Below are the code and all the weights of a small trained network. Each question names an input and a class and asks about switching units off, where a switched-off unit gives its printed mean instead of its output.

import numpy as np


def w(rows, s, z=0):
    codes = np.array(rows[::2]) - 128.0
    scale = np.full(codes.shape[1], s)
    scale[-1] = z or s
    return codes * scale


def f(y):
    return np.maximum(y, 0)


def log_softmax(a):
    a = a - a.max(-1, keepdims=True)
    return a - np.log(np.exp(a).sum(-1, keepdims=True))


def net(x, mask):
    res = np.array(x, float).reshape(1, 8) / 4 @ E
    y = f(res @ A[0][:, :-1].T + A[0][:, -1])
    res = res + np.where(mask, y, B[0][:, -1]) @ B[0][:, :-1]
    return log_softmax(res[-1] @ U[:, :-1].T + U[:, -1])


A, B = {}, {}
E = w([
[84,36,71,124],'x0',
[220,136,51,129],'x1',
[129,129,127,128],'x2',
[128,129,127,128],'x3',
[128,129,128,128],'x4',
[129,128,128,127],'x5',
[127,129,128,128],'x6',
[126,126,133,3],'x7',
],0.015)
A[0] = w([
[95,130,152,208,178],'n1',
[99,17,76,129,168],'n2',
[135,185,159,119,254],'n3',
[168,136,90,184,154],'n4',
[97,9,85,130,173],'n5',
[92,124,164,91,140],'n6',
[190,143,66,57,101],'n7',
[88,107,136,85,139],'n8',
],0.015,0.0082)
B[0] = w([
[154,64,170,244,206],'n1',
[22,103,99,135,247],'n2',
[209,172,189,103,221],'n3',
[198,156,29,164,201],'n4',
[29,124,108,136,250],'n5',
[141,185,128,50,188],'n6',
[108,70,202,236,221],'n7',
[59,162,132,77,188],'n8',
],0.011,0.016)
U = w([
[159,99,237,177,236],'0',
[61,50,163,175,178],'1',
[206,193,68,152,98],'2',
[97,105,2,155,2],'3',
[154,180,163,11,110],'4',
[55,167,78,29,55],'5',
],0.0092,0.0041)

Each question gives the input, the list of numbers given to net, and the class t.
The units are the neurons (one row each of A and B). Each row of codes is followed by its name. A weight is (code - 128) times the scale printed after its matrix; where a second scale follows, it is the last column's (A, B and U).
mask holds one flag per neuron, in row order. A switched-off neuron (its flag False) gives its mean, the last column of its row in B, instead of its output. The means were averaged over made-up inputs and are rounded, as every weight is.
A unit's drop is (log p(t) with every unit on - log p(t) with that unit switched off) / (log p(t) with every unit on - log p(t) with every unit switched off).
The circuit of an input: a set's keep is (log p(t) with only the set's units on - log p(t) with every unit switched off) / (log p(t) with every unit on - log p(t) with every unit switched off). Starting from all 8 units, units are removed one at a time, each time the one whose removal leaves the highest keep (on an exact tie, the one counted first), for as long as the keep stays at least 0.8.
circuit, biggest first: the units of the circuit, biggest drop first
unit that matters most: the unit with the biggest drop
top k neurons: the k neurons with the biggest drops, biggest first
drop when u is switched off: that unit's drop, to one decimal
input [6,0,-4,0,1,0,-1,4], class 5: unit that matters most -> n1
input [2,0,7,-1,-7,4,-5,6], class 5: top 2 neurons -> n1, n8
input [0,3,-5,8,5,-6,-7,-3], class 2: top 2 neurons -> n2, n5
input [0,7,-4,7,-5,5,8,6], class 0: circuit, biggest first -> n7, n5
input [-5,3,0,2,4,3,1,-4], class 2: top 2 neurons -> n4, n7
input [-2,3,-1,8,2,2,-7,0], class 2: circuit, biggest first -> n1, n2
input [2,1,-1,-5,8,7,-4,0], class 3: top 2 neurons -> n7, n1
input [4,1,-5,1,-3,4,4,-7], class 3: top 3 neurons -> n4, n7, n3
input [-1,1,-2,4,-1,-3,6,-3], class 2: circuit, biggest first -> n7, n2
input [-1,-7,5,1,6,-3,0,1], class 4: top 2 neurons -> n7, n6
input [-7,-1,-7,-5,8,6,-8,6], class 4: top 2 neurons -> n1, n6
input [-2,1,1,-3,-8,0,7,-3], class 2: top 2 neurons -> n7, n4
input [0,2,0,-8,6,-7,-3,1], class 0: top 2 neurons -> n2, n5
input [-8,4,-7,3,7,8,4,-2], class 2: circuit, biggest first -> n4
input [4,3,7,0,-7,0,4,-6], class 3: top 2 neurons -> n4, n7
input [-6,1,-1,-3,-5,-2,7,-8], class 2: top 2 neurons -> n4, n7
input [8,8,2,4,-4,6,-5,6], class 1: drop when n7 is switched off -> 1.0
input [-4,-6,5,-3,5,-6,1,-1], class 0: drop when n1 is switched off -> 0.3
input [-2,-4,-7,6,-8,4,-4,0], class 0: drop when n2 is switched off -> 0.1
input [3,8,-4,0,2,-3,3,8], class 1: drop when n7 is switched off -> 1.0
input [-5,5,5,6,-5,5,-4,-2], class 2: circuit, biggest first -> n4
